Below is a small trained network, with its code and all its weights. Each question gives an input and a class and asks what happens when units are switched off, that is, made to give their printed mean instead of their output.

import numpy as np


def w(rows, s, z=0):
    codes = np.array(rows[::2]) - 128.0
    scale = np.full(codes.shape[1], s)
    scale[-1] = z or s
    return codes * scale


def f(y):
    return y / 2 * (1 + np.tanh(0.7978845608 * (y + 0.044715 * y**3)))


def log_softmax(a):
    a = a - a.max(-1, keepdims=True)
    return a - np.log(np.exp(a).sum(-1, keepdims=True))


def net(x, mask):
    res = np.array(x, float).reshape(1, 6) / 4 @ E
    y = f(res @ A[0][:, :-1].T + A[0][:, -1])
    res = res + np.where(mask, y, B[0][:, -1]) @ B[0][:, :-1]
    return log_softmax(res[-1] @ U[:, :-1].T + U[:, -1])


A, B = {}, {}
E = w([
[139,145,250,130],'x0',
[214,134,119,83],'x1',
[45,108,104,30],'x2',
[141,144,93,201],'x3',
[121,255,114,71],'x4',
[138,83,126,132],'x5',
],0.0099)
A[0] = w([
[207,124,97,123,71],'n0',
[173,176,187,4,211],'n1',
[148,172,208,116,159],'n2',
[59,141,240,114,190],'n3',
[75,158,103,50,198],'n4',
[240,99,151,96,253],'n5',
[137,194,99,191,131],'n6',
[113,103,134,187,144],'n7',
[9,60,121,43,192],'n8',
[161,64,136,218,154],'n9',
[192,181,123,194,218],'n10',
],0.011,0.0061)
B[0] = w([
[38,168,111,98,150],'n0',
[200,43,88,228,245],'n1',
[154,121,88,117,189],'n2',
[91,47,128,163,212],'n3',
[125,81,52,111,219],'n4',
[164,155,65,192,219],'n5',
[121,197,85,134,169],'n6',
[189,108,254,98,167],'n7',
[39,132,59,121,246],'n8',
[184,81,133,149,213],'n9',
[141,183,91,152,210],'n10',
],0.0082,0.012)
U = w([
[155,123,197,125,49],'0',
[95,144,65,120,187],'1',
[119,150,175,162,68],'2',
[180,70,174,98,80],'3',
[52,77,171,141,105],'4',
[218,65,145,169,195],'5',
[165,140,226,10,1],'6',
],0.012,0.0045)

Each question gives the input, the list of numbers given to net, and the class t.
The units are the neurons (one row each of A and B). Each row of codes is followed by its name. A weight is (code - 128) times the scale printed after its matrix; where a second scale follows, it is the last column's (A, B and U).
mask holds one flag per neuron, in row order. A switched-off neuron (its flag False) gives its mean, the last column of its row in B, instead of its output. The means were averaged over made-up inputs and are rounded, as every weight is.
A unit's drop is (log p(t) with every unit on - log p(t) with that unit switched off) / (log p(t) with every unit on - log p(t) with every unit switched off).
The circuit of an input: a set's keep is (log p(t) with only the set's units on - log p(t) with every unit switched off) / (log p(t) with every unit on - log p(t) with every unit switched off). Starting from all 11 units, units are removed one at a time, each time the one whose removal leaves the highest keep (on an exact tie, the one counted first), for as long as the keep stays at least 0.8.
units of the circuit, in order: the units of the circuit, biggest drop first
unit that matters most: the unit with the biggest drop
top k neurons: the k neurons with the biggest drops, biggest first
drop of u: that unit's drop, to one decimal
input [-8,6,-5,-5,0,0], class 1: top 2 neurons -> n0, n1
input [0,-3,3,-3,1,8], class 4: unit that matters most -> n5
input [2,0,3,-8,-2,7], class 4: units of the circuit, in order -> n8, n3
input [6,-4,2,0,-5,-3], class 4: units of the circuit, in order -> n1, n3
input [-3,4,4,2,-7,-5], class 4: units of the circuit, in order -> n1, n10
input [-5,-5,-3,-1,-1,-3], class 2: top 3 neurons -> n1, n4, n8
input [3,-7,1,0,0,-6], class 4: units of the circuit, in order -> n3, n5
input [-7,0,-7,5,3,2], class 1: top 3 neurons -> n6, n1, n0
input [-4,-1,-5,-6,8,0], class 5: top 3 neurons -> n8, n1, n0
input [0,-1,-7,8,6,0], class 1: top 3 neurons -> n6, n10, n1
input [-2,4,-5,0,-1,-6], class 1: top 2 neurons -> n1, n0
input [-6,-7,-4,2,-1,-7], class 2: drop of n1 -> 0.4
input [7,8,3,-2,6,-8], class 5: drop of n1 -> 0.2
input [4,1,3,-5,7,-5], class 5: drop of n1 -> 1.3
